[[124 136 120 130]
 [117 120 105 136]
 [137 118 137 108]
 [113 135 118 120]
 [125 134 111 136]
 [109 138 116 118]
 [136 111 145 111]
 [144 108 117 119]]
->
[[144 136 109 125 113 137 117 124]
 [108 111 138 134 135 118 120 136]
 [117 145 116 111 118 137 105 120]
 [119 111 118 136 120 108 136 130]]

[[118 126 122 141 125]
 [117 113 142 129 135]
 [157 113 134 131 121]
 [145 132 109 121 113]]
->
[[145 157 117 118]
 [132 113 113 126]
 [109 134 142 122]
 [121 131 129 141]
 [113 121 135 125]]

[[135 113 104 114 150 122 135 122 128]
 [119 130 121 112 119 127 133 120 133]
 [156 113 140 106 115 137 116 127 120]
 [147 115 142 116 119 126 136 128 125]
 [132 123 105 121 119 113 129 117 129]
 [131 134 120 135 104 114 122 124 127]
 [115 136 130 108 123 137 136 129 132]
 [119 129 131 117 134 115 103 136 125]]
->
[[119 115 131 132 147 156 119 135]
 [129 136 134 123 115 113 130 113]
 [131 130 120 105 142 140 121 104]
 [117 108 135 121 116 106 112 114]
 [134 123 104 119 119 115 119 150]
 [115 137 114 113 126 137 127 122]
 [103 136 122 129 136 116 133 135]
 [136 129 124 117 128 127 120 122]
 [125 132 127 129 125 120 133 128]]

[[136 109 136 126 121 109 131 109 109 108 123 132 130]
 [127 113 139 124 128 105 137 120 112 119 125 131 140]
 [133 141 119 126 139 128 127 146 144 144 132 128 132]]
->
[[133 127 136]
 [141 113 109]
 [119 139 136]
 [126 124 126]
 [139 128 121]
 [128 105 109]
 [127 137 131]
 [146 120 109]
 [144 112 109]
 [144 119 108]
 [132 125 123]
 [128 131 132]
 [132 140 130]]

[[120 124]
 [125 127]
 [153 141]]
->
[[153 125 120]
 [141 127 124]]

[[130 141 121 129 121 121 130 132]
 [142 124 128 129 121 124 135 142]
 [122 131 125 126 130 131 114 115]
 [120 126 135 123 134 130 135 125]
 [112 133 121 119 141 143 128 106]
 [126 112 130 133 142 144 123 117]
 [121 138 127 128 112 119 112 126]
 [138 129 125 133 115 124 136 142]
 [135 113 130 137 121 142 137 140]
 [125 128 134 130 122 133 135 137]
 [126 134 129 122 126 118 135 136]]
->
[[126 125 135 138 121 126 112 120 122 142 130]
 [134 128 113 129 138 112 133 126 131 124 141]
 [129 134 130 125 127 130 121 135 125 128 121]
 [122 130 137 133 128 133 119 123 126 129 129]
 [126 122 121 115 112 142 141 134 130 121 121]
 [118 133 142 124 119 144 143 130 131 124 121]
 [135 135 137 136 112 123 128 135 114 135 130]
 [136 137 140 142 126 117 106 125 115 142 132]]

[[127 124 128 130 124 132 124 132 130 130 128 120 128]
 [128 142 134 106 114 150 127 126 135 117 114 120 142]
 [142 113 137 131 116 140 137 137 135 125 130 134 128]
 [129 128 129 126 131 123 130 127 129 132 132 131 131]
 [132 123 138 136 151 125 124 128 130 126 128 129 115]
 [122 127 133 134 132 129 136 129 122 126 119 129 125]
 [124 132 131 129 126 129 133 138 129 130 131 126 129]]
->
[[124 122 132 129 142 128 127]
 [132 127 123 128 113 142 124]
 [131 133 138 129 137 134 128]
 [129 134 136 126 131 106 130]
 [126 132 151 131 116 114 124]
 [129 129 125 123 140 150 132]
 [133 136 124 130 137 127 124]
 [138 129 128 127 137 126 132]
 [129 122 130 129 135 135 130]
 [130 126 126 132 125 117 130]
 [131 119 128 132 130 114 128]
 [126 129 129 131 134 120 120]
 [129 125 115 131 128 142 128]]

[[118 143 138 140]
 [107 113 110 118]
 [136 138 125 127]
 [135 150 134 129]
 [134 130 152 143]
 [150 129 139 136]]
->
[[150 134 135 136 107 118]
 [129 130 150 138 113 143]
 [139 152 134 125 110 138]
 [136 143 129 127 118 140]]

[[123 145 150 156 146 124 128 107]
 [113 150 148 132 120 139 133 131]]
->
[[113 123]
 [150 145]
 [148 150]
 [132 156]
 [120 146]
 [139 124]
 [133 128]
 [131 107]]
